[[ 41   9   5  18]
 [ 21   8  -9  -1]
 [ -2 -12  36  -9]
 [  2  -2   7  28]]
|
[41  8 36 28]

[[ 35 -30  -5  -5]
 [-24  13 -29  15]
 [ -1   0 -22   6]]
|
[ 35  13 -22]

[[ 14   1   0  -9]
 [ -5 -21  -6  -5]
 [ 21 -16  36   2]]
|
[ 14 -21  36]

[[  2  14  16  35  -4]
 [ 11  -7  -4  -3  -6]
 [ -8 -23  -5 -10  16]]
|
[ 2 -7 -5]

[[-18 -41   4  12]
 [ 43 -23 -27 -22]]
|
[-18 -23]

[[ 42  19 -38 -20]
 [ 17  48   0  14]]
|
[42 48]

[[  6  -5 -19 -29  12]
 [ 20 -20 -22 -35  16]]
|
[  6 -20]

[[ -3  10  -5 -11]
 [-30  42 -19   0]
 [ -5 -36 -14  15]]
|
[ -3  42 -14]

[[-25   5  26]
 [-36 -31  19]
 [-17  17  21]
 [-28 -23  28]]
|
[-25 -31  21]
---
[[  5   0 -22  14]
 [-49  12  26   6]
 [-30  23  24  19]
 [-31  20  29  26]
 [ 40   2  -9 -40]
 [-38  34  40  19]]
|
[[  5   0 -22  14]
 [ 40   2  -9 -40]
 [-49  12  26   6]
 [-31  20  29  26]
 [-30  23  24  19]
 [-38  34  40  19]]

[[-16  -3 -15   1 -18  10  12]
 [-23 -24 -18 -30  -3 -36  11]]
|
[[-23 -24 -18 -30  -3 -36  11]
 [-16  -3 -15   1 -18  10  12]]

[[ 11 -14  -8]
 [ -8  30 -35]
 [ 30  -6 -12]
 [ 29  21 -19]
 [ -2 -18  -1]
 [-13 -39   6]
 [ -7  24  38]
 [ 20 -29  -2]
 [ -5 -17   2]
 [ 18  -4 -16]
 [-31  11   7]]
|
[[-13 -39   6]
 [ 20 -29  -2]
 [ -2 -18  -1]
 [ -5 -17   2]
 [ 11 -14  -8]
 [ 30  -6 -12]
 [ 18  -4 -16]
 [-31  11   7]
 [ 29  21 -19]
 [ -7  24  38]
 [ -8  30 -35]]

[[  4  24  -2  38  -2 -15  -6]
 [ -8 -11  -1 -31  -1  17   6]]
|
[[ -8 -11  -1 -31  -1  17   6]
 [  4  24  -2  38  -2 -15  -6]]

[[ 16  32  37]
 [ 14  44  32]
 [ 18  43  33]
 [ -9 -41 -45]]
|
[[ -9 -41 -45]
 [ 16  32  37]
 [ 18  43  33]
 [ 14  44  32]]

[[ -4 -11 -12  30   1  19]
 [ 24   5  12 -15   6 -22]
 [-38  26 -15  10   5  -7]
 [ 44  12  20 -16 -22  -8]
 [  5 -32   5  19  16 -14]]
|
[[  5 -32   5  19  16 -14]
 [ -4 -11 -12  30   1  19]
 [ 24   5  12 -15   6 -22]
 [ 44  12  20 -16 -22  -8]
 [-38  26 -15  10   5  -7]]

[[ -9  12   8  23  -1  10   0  -4]
 [-27 -12   0   0   0   7 -10   0]
 [  0   2  -7   0  -1   6  -5   0]
 [ 12  -8 -12  10   5 -24   0  25]
 [-11 -14   3  11 -10  15   0  40]
 [-20   7  -5   9  -1   0  -3   0]]
|
[[-11 -14   3  11 -10  15   0  40]
 [-27 -12   0   0   0   7 -10   0]
 [ 12  -8 -12  10   5 -24   0  25]
 [  0   2  -7   0  -1   6  -5   0]
 [-20   7  -5   9  -1   0  -3   0]
 [ -9  12   8  23  -1  10   0  -4]]
---
[[-35  18  10  25  34 -18 -30  43  16  26 -44  -6]
 [ 29 -17  -7 -27 -34  22  25 -42 -20 -21  48   6]
 [-17  20   5  31  30 -17 -19  34  23  19 -38  -4]
 [-15  14   6  18  21 -14 -15  20  14  17 -19  -4]]
|
[[ 29 -17  -7 -27 -34  22  25 -42 -20 -21  48   6]
 [-15  14   6  18  21 -14 -15  20  14  17 -19  -4]]

[[ -5  12  49]
 [ 25 -19  15]]
|
[[ 25 -19  15]]

[[ 35  -4 -19  33 -25 -26  -6]
 [ 21  -3 -12  30 -15 -20  -7]
 [  9  -1  -6   8  -6  -6  -2]
 [ 23  -2  -9  15 -13 -13  -4]
 [ 39  -3 -23  31 -16 -37  -7]
 [ 39  -3 -18  31 -27 -33  -8]
 [ 31  -3 -19  29 -14 -15  -7]
 [ 15  -1  -6   9  -7 -13  -4]
 [ 26  -2 -11  15 -11 -21  -6]
 [ 15  -3 -20  36 -19 -31  -8]]
|
[[ 21  -3 -12  30 -15 -20  -7]
 [ 23  -2  -9  15 -13 -13  -4]
 [ 39  -3 -18  31 -27 -33  -8]
 [ 15  -1  -6   9  -7 -13  -4]
 [ 15  -3 -20  36 -19 -31  -8]]

[[ 21 -33]
 [ 37  -1]
 [ 35 -13]
 [ 25  23]
 [ 30 -24]
 [ 31  14]
 [ 35   4]
 [ 35  -8]
 [ 10 -39]]
|
[[37 -1]
 [25 23]
 [31 14]
 [35 -8]]

[[-34   2  43 -11 -25]
 [ 14  -5   1  18   7]
 [ 10  27  30  23   7]
 [ 10   5 -35 -27   0]
 [ -2   2  39  20  25]
 [-18   2 -24  11 -22]
 [ -2   0  24  15 -27]
 [-27  -4 -47  32  15]
 [  4  13  -3  12  -9]
 [-37  22  43 -12 -15]]
|
[[ 14  -5   1  18   7]
 [ 10   5 -35 -27   0]
 [-18   2 -24  11 -22]
 [-27  -4 -47  32  15]
 [-37  22  43 -12 -15]]

[[  1   0   3  -5  -2   1  -1]
 [ -3  -1  -1   5   3  -1   0]
 [-20   5   9   4  -5  -8   3]
 [  3  -1   4  -3  -3   1  -1]
 [ -2   1   1   2   6  -6   2]
 [-45  -7  11  -5 -15  26  -8]
 [-14  17   2 -14 -24 -10  19]
 [ 18   0 -10  -1  11 -26   3]
 [  2  26  26  -7  -1 -15  22]
 [  0  -2  -6  -5   0  -5   0]
 [ 18  -4   0 -33  -2   8   2]]
|
[[ -3  -1  -1   5   3  -1   0]
 [  3  -1   4  -3  -3   1  -1]
 [-45  -7  11  -5 -15  26  -8]
 [ 18   0 -10  -1  11 -26   3]
 [  0  -2  -6  -5   0  -5   0]]
